z491: 11 -59 -26 -42 23 5 -13 6 32 -2 -18 6 9 -33 29 16 28 35 112 78 -87 -22
 -29 -4 -57 -31 54 34 22 -34 -23 -61 68
z94: 5 -52 15 -90 -13 -53 30 5 -61 -36 4 -9 -3 -17 25 68 37 41 25 21 -23 18
 -16 -64 63 7 -12 -27 3 -42 14 0 -52
z523: -1 -15 6 -13 45 -24 2 2 -16 -31 -19 2 16 -20 39 17 1 53 8 -1 -28 7 1 -8
 79 -29 0 -24 10 -20 12 54 11
which: 5 -52 15 -90 -13 -53 30 5 -61 -36 4 -9 -3 -17 25 68 37 41 25 21 -23 18
 -16 -64 63 7 -12 -27 3 -42 14 0 -52 => z94
step -1: 8 => 7
step -1: 53 8 -1 -28 => 52 7 -2 -29
step -1: -24 10 => -25 9

z288: 58 23 -17 -41 39 -13 11 -52 19 30 -3 -5 -5 25 4 14 -3 -21 31 -23 -8 -3
 14 -13 -11 19 40 17 -42 14 -5 -11 -1 4 -21 41 -33 37 32 -28 -41 -7 16
 38 -2 -1 4 -24 -23 -8 -6 30 64 31 -29
z472: -16 -31 -16 -51 -7 -5 7 -6 -26 20 -8 -46 -21 -37 -41 45 18 -31 -11 -43
 -23 -8 -17 -44 2 -20 3 -46 10 6 14 -15 -19 27 18 9 45 20 16 -22 50 -4
 -3 7 -13 16 -11 -10 27 -49 2 -11 -5 66 -18
z515: 16 27 -7 57 -14 9 -16 29 -12 -19 14 39 14 52 46 -9 -5 -13 7 -18 12 -3
 -56 28 -8 9 25 31 -33 1 -36 -6 -23 -20 36 -9 13 -15 13 -10 27 13 40 -1
 71 -20 -10 29 -3 28 0 33 9 8 -26
z115: 41 -26 -38 -27 -11 43 -44 13 -12 8 -31 -33 -2 42 15 -17 22 26 12 -1 18
 23 -4 0 -11 17 58 8 -17 20 -50 10 33 -13 26 13 -19 -5 -8 -30 7 59 37 -6
 19 0 7 18 -19 0 -13 -11 62 41 -3
z287: 1 -4 9 25 -45 14 21 10 -45 8 13 5 -8 2 -9 0 -9 47 34 44 8 -7 23 -8 0 -4
 8 36 64 1 6 7 17 -26 21 29 -15 -15 -52 22 54 -2 -33 7 7 -43 38 10 -21
 42 -1 -11 7 -66 5
z197: -20 11 -2 4 2 11 35 -15 -16 15 30 21 -30 14 17 33 -23 -11 4 16 2 -65 -49
 21 45 -10 -5 -3 37 7 22 28 5 -15 -22 4 0 -12 72 -27 -30 -19 -18 -19 -12
 -50 5 -32 43 -16 54 26 -12 -9 1
z94: 9 -10 -6 54 2 21 -40 17 11 14 -36 4 32 25 27 -31 -1 -6 -12 -12 34 38 44
 3 -47 21 -9 -41 -53 -22 -34 -19 -4 -43 10 5 -3 2 -34 21 11 6 22 13 45
 36 12 33 -44 15 -40 -12 8 -19 -3
z806: -34 10 44 34 22 -15 36 29 13 -2 -32 22 26 -20 11 2 -23 -13 -40 -30 -8
 -16 49 -14 -3 8 -29 -20 -12 -63 15 -40 -9 9 5 -35 53 46 -10 10 28 -33
 -21 9 -29 24 9 -26 -6 -24 -13 10 -15 3 -46
z628: 23 6 -27 21 10 22 -8 -28 22 52 -37 3 -8 25 -15 -36 -14 -5 3 6 20 21 53 8
 -24 41 -2 -83 -45 -15 5 13 2 -9 -38 45 -36 11 6 -9 -25 -42 22 40 1 13 7
 -13 -23 15 -8 14 29 3 8
step +1: 1 13 => 2 14
step +1: -22 => -21
step -1: 5 -32 => 4 -33
step +1: -37 => -36
which: 41 -26 -38 -27 -11 43 -44 13 -12 8 -31 -33 -2 42 15 -17 22 26 12 -1 18
 23 -4 0 -11 17 58 8 -17 20 -50 10 33 -13 26 13 -19 -5 -8 -30 7 59 37 -6
 19 0 7 18 -19 0 -13 -11 62 41 -3 => z115
step -1: 6 => 5
which: -20 11 -2 4 2 11 35 -15 -16 15 30 21 -30 14 17 33 -23 -11 4 16 2 -65 -49
 21 45 -10 -5 -3 37 7 22 28 5 -15 -22 4 0 -12 72 -27 -30 -19 -18 -19 -12
 -50 5 -32 43 -16 54 26 -12 -9 1 => z197

z523: -31 -13 -1 -9
z628: -62 39 -25 -9
z94: 18 -1 -31 61
z197: -70 -9 0 4
common z628 z197:  => -9
common z523 z628:  => -9
step -1: -70 -9 => -71 -10
common z628 z523:  => -9

z491: 26 11 -4 27 -16 -33 -62
z287: -4 -113 22 65 61 -71 -53
z288: 37 -33 -29 28 30 -15 -48
z806: 23 -10 56 -43 -5 9 60
z115: -41 -5 -22 57 36 -5 10
z15: -10 -76 -7 18 42 -28 -34
z515: 41 10 -13 -9 40 -16 -14
z472: -37 -37 68 36 -72 -47 -31
step -1: -72 -47 => -73 -48
step -1: -9 => -10
step -1: 37 -33 => 36 -34
common z472 z115:  => 36

z115: 2 74 -51 -85 42 -14 76 -41 71 -78 32 74 -29 69 41 64 -60 -17 -74 -27 -8
z806: -2 61 -46 -75 34 -15 62 -38 58 -70 25 61 -74 56 33 52 -54 -16 -66 -26 -9
z472: -2 8 62 -25 3 -8 8 -22 6 -21 -3 10 -9 9 4 11 -16 -14 -18 -6 -7
z94: 59 -37 70 20 -64 61 -33 -23 -48 61 -46 -36 -49 -8 -59 -3 71 -51 64 -73
 -55
common z806 z115:  => -74
step -1: -36 -49 -8 -59 => -37 -50 -9 -60
common z115 z806:  => -74
step +1: -18 => -17
step -1: -27 => -28

z515: -91 -2 -6 -11 -9 -90 8 -5 43 5
z287: -91 -2 -6 -11 -9 -90 8 -5 43 9
z628: 20 73 32 -9 -4 -43 97 114 21 20
z491: 51 21 12 -14 -15 52 22 -4 -53 11
step -1: -9 => -10
common z515 z628:  => -9
step -1: 8 -5 => 7 -6
step +1: -9 => -8

z472: 1 -29 19 12 67 -101 -2 15 11 -86 -77 29 22 70 -13 -18 4 -42 47 18 -26 -2
 12 64 19 -17 -3 6 -40 54 25 -1 73 21 30 89 76 -25 78 24 -15 34 -66 32
 13 -11 -5 9 2 -11 24 47 13 -27 23 2 17 -25 88
z491: -74 -29 -32 12 -50 -39 -2 29 -7 -86 10 30 -8 10 -13 -18 4 -16 47 -16 -23
 52 12 -16 19 30 -3 23 43 54 -87 0 41 3 -23 3 72 -46 49 96 51 27 -66 10
 13 -11 55 9 2 70 -25 16 33 -73 6 2 -67 -25 -27
z115: 1 -29 -15 12 67 -101 -2 15 11 -86 -77 29 22 70 -13 -18 4 -42 47 97 -31
 -2 12 64 19 -17 -3 6 -40 54 25 -1 73 21 30 89 77 -25 78 24 -15 34 -66
 32 76 -11 -5 9 2 -11 24 47 13 -27 23 2 -60 -25 -27
which: -74 -29 -32 12 -50 -39 -2 29 -7 -86 10 30 -8 10 -13 -18 4 -16 47 -16 -23
 52 12 -16 19 30 -3 23 43 54 -87 0 41 3 -23 3 72 -46 49 96 51 27 -66 10
 13 -11 55 9 2 70 -25 16 33 -73 6 2 -67 -25 -27 => z491
which: 1 -29 19 12 67 -101 -2 15 11 -86 -77 29 22 70 -13 -18 4 -42 47 18 -26 -2
 12 64 19 -17 -3 6 -40 54 25 -1 73 21 30 89 76 -25 78 24 -15 34 -66 32
 13 -11 -5 9 2 -11 24 47 13 -27 23 2 17 -25 88 => z472
which: 1 -29 -15 12 67 -101 -2 15 11 -86 -77 29 22 70 -13 -18 4 -42 47 97 -31
 -2 12 64 19 -17 -3 6 -40 54 25 -1 73 21 30 89 77 -25 78 24 -15 34 -66
 32 76 -11 -5 9 2 -11 24 47 13 -27 23 2 -60 -25 -27 => z115
step +1: 70 -13 => 71 -12
step +1: 32 13 => 33 14
step -1: -86 => -87

z15: 17 62 82 -24 75 -32
z197: -14 17 -48 17 -93 -15
z115: 36 -6 17 -62 16 16
step -1: 82 -24 => 81 -25
common z197 z15:  => 17
step -1: 62 82 -24 75 => 61 81 -25 74
common z115 z197:  => 17
common z115 z15:  => 17
step +1: 17 -48 17 -93 => 18 -47 18 -92

z628: 2 -6 -14 30 -44 -6 -8 -88 -57 17 54 27
z806: -28 -31 -16 -3 15 -22 39 72 28 -35 65 6
z523: -5 0 10 -6 -11 2 56 -8 63 53 -48 -56
z115: -5 0 10 -6 -11 2 56 2 63 53 -48 -56
z491: 24 -47 7 30 63 67 41 19 -57 17 8 34
z515: 24 -47 7 30 -11 67 41 19 -10 -11 70 4
z94: 14 -29 -1 67 11 61 -42 -61 17 12 14 17
common z115 z491:  => 63
step -1: 10 -6 -11 2 => 9 -7 -12 1
step +1: 7 => 8

